Below are the code and all the weights of a small trained network. Each question names an input and a target symbol and asks about switching units off, where a switched-off unit gives its printed mean instead of its output.

import numpy as np


def w(rows, s, z=0):
    codes = np.array(rows[::2]) - 128.0
    scale = np.full(codes.shape[1], s)
    scale[-1] = z or s
    return codes * scale


def norm(h):
    return h / np.sqrt((h * h).mean(-1, keepdims=True) + 1e-5)


def f(y):
    return y / 2 * (1 + np.tanh(0.7978845608 * (y + 0.044715 * y**3)))


def softmax(a):
    e = np.exp(a - a.max(-1, keepdims=True))
    return e / e.sum(-1, keepdims=True)


def log_softmax(a):
    a = a - a.max(-1, keepdims=True)
    return a - np.log(np.exp(a).sum(-1, keepdims=True))


def net(x, mask):
    ids = ['ΘΠΨΩαβζηλμξστφ'.index(c) for c in x.split()]
    T = len(ids)
    res = E[ids] + P[:T]
    q, k, v = (norm(res) @ M[0].T for M in (Q, K, V))
    z = softmax(np.where(np.tri(T) > 0, q @ k.T / 2**0.5, -1e9)) @ v
    res = res + np.where(mask[0], z, O[0][:, -1]) @ O[0][:, :-1]
    y = f(norm(res) @ A[0][:, :-1].T + A[0][:, -1])
    res = res + np.where(mask[1:13], y, B[0][:, -1]) @ B[0][:, :-1]
    return log_softmax(norm(res)[-1] @ U[:, :-1].T + U[:, -1])


Q, K, V, O, A, B = {}, {}, {}, {}, {}, {}
E = w([
[219,234,109,119,168,105],'Θ',
[128,51,155,119,106,172],'Π',
[112,122,68,142,183,108],'Ψ',
[99,128,160,114,76,123],'Ω',
[119,117,108,118,169,131],'α',
[133,120,177,120,102,155],'β',
[94,71,167,143,11,112],'ζ',
[67,195,129,122,141,122],'η',
[73,139,142,158,110,76],'λ',
[89,110,196,171,103,80],'μ',
[121,8,168,50,181,184],'ξ',
[140,145,107,125,6,216],'σ',
[141,146,60,76,89,144],'τ',
[96,206,139,168,193,220],'φ',
],0.019)
P = w([
[100,240,149,120,59,89],'0',
[132,155,214,115,46,153],'1',
[127,132,210,127,78,173],'2',
[141,92,203,136,117,191],'3',
[122,69,186,142,154,186],'4',
[118,49,192,143,162,196],'5',
[99,1,195,140,181,208],'6',
],0.0066)
Q[0] = w([
[111,88,184,92,70,162],'h1',
[215,87,93,1,50,146],'h1',
],0.0089)
K[0] = w([
[252,154,108,127,154,142],'h1',
[196,159,141,95,126,88],'h1',
],0.011)
V[0] = w([
[63,197,151,229,131,209],'h1',
[100,90,254,222,214,8],'h1',
],0.0075)
O[0] = w([
[164,64,190,255,200,149,252],'h1',
[174,128,207,98,93,140,88],'h1',
],0.017,0.004)
A[0] = w([
[204,221,85,154,173,133,178],'n1',
[115,84,125,144,139,163,243],'n2',
[46,150,185,170,175,130,156],'n3',
[27,175,56,34,116,109,225],'n4',
[94,172,181,171,97,149,157],'n5',
[210,93,136,141,81,140,152],'n6',
[192,95,205,89,122,133,120],'n7',
[108,99,135,62,44,199,251],'n8',
[119,122,46,97,143,192,33],'n9',
[110,118,116,31,204,108,75],'n10',
[240,171,62,164,144,5,143],'n11',
[208,163,137,151,232,197,177],'n12',
],0.011,0.0029)
B[0] = w([
[213,87,115,157,144,82,197],'n1',
[69,133,92,184,26,78,204],'n2',
[118,175,101,55,77,236,215],'n3',
[96,65,249,72,194,161,165],'n4',
[124,56,47,79,151,133,193],'n5',
[53,138,139,190,167,56,167],'n6',
[61,106,117,139,66,140,188],'n7',
[224,182,118,92,193,124,193],'n8',
[51,254,143,177,146,28,150],'n9',
[242,61,67,148,120,76,132],'n10',
[181,151,194,172,110,118,178],'n11',
[107,50,126,108,175,41,254],'n12',
],0.0079,0.0089)
U = w([
[190,149,148,162,126,84,254],'Θ',
[97,143,34,222,100,148,171],'Π',
[89,80,107,131,126,98,43],'Ψ',
[139,74,156,2,125,140,151],'Ω',
[18,151,103,97,162,75,193],'α',
[140,116,73,87,106,177,119],'β',
[129,114,86,97,3,22,97],'ζ',
[101,110,140,202,205,205,114],'η',
[88,137,244,134,61,134,139],'λ',
[74,151,201,141,73,152,122],'μ',
[157,45,60,74,149,122,2],'ξ',
[170,185,103,141,110,165,190],'σ',
[91,184,174,74,150,96,117],'τ',
[113,107,124,158,200,229,52],'φ',
],0.0095,0.0041)

Each question gives the input, a string of symbols that net reads in full, and the target symbol t.
The units are the heads (2 rows each of Q, K, V and O) and the neurons (one row each of A and B). Each row of codes is followed by its name. A weight is (code - 128) times the scale printed after its matrix; where a second scale follows, it is the last column's (O, A, B and U).
mask holds one flag per unit, heads first, then neurons. A switched-off unit (its flag False) gives its mean, the last column of its rows in O or B, instead of its output. The means were averaged over made-up inputs and are rounded, as every weight is.
A unit's drop is (log p(t) with every unit on - log p(t) with that unit switched off) / (log p(t) with every unit on - log p(t) with every unit switched off).
The circuit of an input: a set's keep is (log p(t) with only the set's units on - log p(t) with every unit switched off) / (log p(t) with every unit on - log p(t) with every unit switched off). Starting from the 12 units with the biggest drops (on a tie, the unit counted first), units are removed one at a time, each time the one whose removal leaves the highest keep (on an exact tie, the one counted first), for as long as the keep stays at least 0.8.
circuit, biggest first: the units of the circuit, biggest drop first
most important unit: the unit with the biggest drop
k most important neurons: the k neurons with the biggest drops, biggest first
drop when u is switched off: that unit's drop, to one decimal
input Θ μ τ, target τ: most important unit => h1
input τ Θ ξ σ τ Θ Ψ, target α: circuit, biggest first => (h1, n9)
input Θ φ σ σ, target σ: circuit, biggest first => (n8, h1)
input Π ξ Ω ζ, target Ω: circuit, biggest first => (h1, n8, n4)
input μ ξ β, target Ω: circuit, biggest first => (h1, n5)
input ζ β Θ Ω, target Ω: circuit, biggest first => (h1, n8)
input Ψ σ ζ, target Π: circuit, biggest first => (h1, n12)
input Π τ Θ Ω, target Ω: circuit, biggest first => (h1, n4, n8)
input σ Θ τ ξ α, target α: circuit, biggest first => (n9, h1)
input Ψ Π σ σ μ, target Π: circuit, biggest first => (h1, n4, n12)
input μ Ω ζ μ μ σ, target Π: 2 most important neurons => (n2, n4)
input μ μ Ψ ζ μ τ Π, target α: 2 most important neurons => (n9, n4)
input Ψ τ Π σ, target α: circuit, biggest first => (h1, n4)
input ξ Θ ξ μ ζ λ Π, target Π: most important unit => n2
input η μ ξ Ψ Θ ζ, target ζ: 4 most important neurons => (n8, n4, n3, n12)
input λ τ τ Ω λ Θ ζ, target ζ: 3 most important neurons => (n8, n4, n3)
input Ψ μ τ β, target α: drop when h1 is switched off => 0.5
input ξ Ω σ Π, target Π: drop when n9 is switched off => 0.0
input Π μ Θ Θ μ λ, target λ: drop when h1 is switched off => 1.1
input μ τ Ψ ζ, target α: most important unit => h1
